Below is a small trained network, with its code and all its weights. Each question gives an input and a class and asks what happens when units are switched off, that is, made to give their printed mean instead of their output.

import numpy as np


def w(rows, s, z=0):
    codes = np.array(rows[::2]) - 128.0
    scale = np.full(codes.shape[1], s)
    scale[-1] = z or s
    return codes * scale


def f(y):
    return np.maximum(y, 0)


def log_softmax(a):
    a = a - a.max(-1, keepdims=True)
    return a - np.log(np.exp(a).sum(-1, keepdims=True))


def net(x, mask):
    res = np.array(x, float).reshape(1, 5) / 4 @ E
    y = f(res @ A[0][:, :-1].T + A[0][:, -1])
    res = res + np.where(mask, y, B[0][:, -1]) @ B[0][:, :-1]
    return log_softmax(res[-1] @ U[:, :-1].T + U[:, -1])


A, B = {}, {}
E = w([
[178,91,120,110,131,102,71,183,156,51],'x0',
[108,214,98,92,195,153,124,174,181,171],'x1',
[209,143,126,185,110,46,150,130,188,173],'x2',
[180,83,80,77,79,176,111,99,167,170],'x3',
[146,152,134,162,133,111,10,121,98,185],'x4',
],0.013)
A[0] = w([
[227,134,130,166,146,60,146,143,162,137,48],'N0',
[168,124,124,96,90,171,197,145,155,114,52],'N1',
[199,144,92,186,115,89,18,103,83,191,66],'N2',
[98,186,201,191,200,104,148,132,85,88,65],'N3',
[119,68,227,135,47,145,160,64,47,47,165],'N4',
[216,134,90,249,97,36,157,107,197,170,69],'N5',
[34,120,104,50,148,197,87,99,81,69,49],'N6',
[110,77,114,122,135,134,222,166,134,103,59],'N7',
[64,177,164,174,136,165,191,44,109,207,85],'N8',
[77,97,144,174,184,77,151,182,162,105,55],'N9',
[91,97,100,140,152,187,32,143,47,151,96],'N10',
[89,169,221,192,176,51,132,214,92,68,96],'N11',
[102,125,137,101,121,117,228,152,192,72,143],'N12',
[140,153,150,140,173,169,53,126,115,151,37],'N13',
[142,115,120,83,155,189,56,191,104,7,91],'N14',
[110,118,137,198,148,144,27,120,92,166,180],'N15',
[143,101,111,49,54,182,110,75,188,211,1],'N16',
[120,185,107,152,87,161,164,22,78,217,96],'N17',
[182,27,134,204,44,55,117,81,77,135,122],'N18',
[80,226,81,83,178,175,155,219,197,167,125],'N19',
[161,176,86,79,193,118,83,173,193,155,159],'N20',
[197,123,128,157,124,60,54,179,241,42,71],'N21',
[235,66,92,51,103,197,85,115,189,160,138],'N22',
[171,175,38,158,192,76,157,120,160,150,102],'N23',
],0.011,0.0065)
B[0] = w([
[53,82,80,74,150,203,201,153,116,145,192],'N0',
[114,223,97,114,187,94,99,140,175,29,168],'N1',
[109,210,84,74,193,47,150,186,184,9,215],'N2',
[44,127,119,184,69,157,47,105,181,127,198],'N3',
[121,82,211,69,166,102,71,208,130,173,254],'N4',
[38,110,71,81,195,253,193,197,90,168,239],'N5',
[23,48,96,92,177,227,207,196,105,189,212],'N6',
[146,216,53,75,207,45,104,177,166,48,184],'N7',
[201,165,141,38,38,178,130,94,69,54,214],'N8',
[76,158,124,156,84,162,71,143,160,111,173],'N9',
[86,149,103,61,208,173,214,215,171,92,193],'N10',
[69,186,143,220,61,197,52,89,215,132,226],'N11',
[174,180,30,79,176,64,111,199,179,55,215],'N12',
[124,207,103,105,181,72,130,183,159,37,161],'N13',
[203,195,104,50,57,190,169,67,29,146,206],'N14',
[135,155,81,104,141,82,110,221,169,57,205],'N15',
[2,223,169,181,84,152,79,101,217,142,199],'N16',
[162,174,124,39,29,147,125,112,48,88,213],'N17',
[136,85,232,77,153,71,68,206,112,196,239],'N18',
[156,63,203,51,164,80,14,225,101,199,236],'N19',
[142,80,197,69,125,91,35,219,84,172,214],'N20',
[170,203,157,25,35,163,139,72,11,84,220],'N21',
[56,173,140,216,31,172,69,134,208,138,228],'N22',
[103,111,112,89,169,200,122,191,80,175,189],'N23',
],0.0095,0.018)
U = w([
[136,104,186,113,161,95,98,143,113,159,52],'0',
[96,109,98,121,171,181,183,132,113,141,132],'1',
[94,149,137,163,85,143,107,114,180,127,89],'2',
[135,153,91,119,177,82,140,134,144,72,86],'3',
[158,149,138,102,75,142,150,106,63,100,100],'4',
[139,119,147,123,134,116,127,143,130,130,212],'5',
[213,38,28,230,110,158,78,20,176,66,6],'6',
[252,29,34,225,206,66,231,9,231,215,6],'7',
],0.021,0.016)

Each question gives the input, the list of numbers given to net, and the class t.
The units are the neurons (one row each of A and B). Each row of codes is followed by its name. A weight is (code - 128) times the scale printed after its matrix; where a second scale follows, it is the last column's (A, B and U).
mask holds one flag per neuron, in row order. A switched-off neuron (its flag False) gives its mean, the last column of its row in B, instead of its output. The means were averaged over made-up inputs and are rounded, as every weight is.
A unit's drop is (log p(t) with every unit on - log p(t) with that unit switched off) / (log p(t) with every unit on - log p(t) with every unit switched off).
unit that matters most: the unit with the biggest drop
k most important neurons: the k neurons with the biggest drops, biggest first
drop when u is switched off: that unit's drop, to one decimal
input [1,-3,-8,6,6], class 1: 2 most important neurons	N6; N10
input [-5,1,5,-3,-5], class 1: unit that matters most	N5
input [5,0,-5,-5,-5], class 1: 4 most important neurons	N6; N22; N14; N2
input [-5,0,-5,5,-6], class 3: 2 most important neurons	N5; N7
input [5,1,4,4,1], class 4: 2 most important neurons	N21; N6
input [-6,-5,-4,-3,-2], class 4: 4 most important neurons	N8; N19; N17; N20
input [-8,2,4,6,-8], class 3: 2 most important neurons	N12; N1
input [-8,-4,2,-1,7], class 4: 2 most important neurons	N17; N8
input [6,-2,2,-1,5], class 4: 2 most important neurons	N21; N12
input [0,-1,-6,-4,-7], class 3: 3 most important neurons	N7; N12; N5
input [-4,-7,-8,0,2], class 1: 4 most important neurons	N6; N10; N19; N20
input [-4,-1,4,7,8], class 3: 3 most important neurons	N2; N11; N15
input [3,-8,-7,-7,-2], class 0: 2 most important neurons	N4; N5
input [4,-2,1,6,5], class 2: most important neuron	N22
input [-8,8,-5,-1,-3], class 0: 3 most important neurons	N19; N21; N14
input [-8,-6,1,4,8], class 3: 4 most important neurons	N2; N15; N21; N14
input [-1,-8,-7,-8,-4], class 0: drop when N22 is switched off	1.2
input [4,0,-7,-8,-1], class 2: drop when N5 is switched off	0.7
input [-6,-3,1,7,0], class 2: drop when N22 is switched off	0.3
input [2,1,-5,-8,1], class 2: unit that matters most	N11
input [2,-1,4,-6,8], class 3: drop when N2 is switched off	1.5
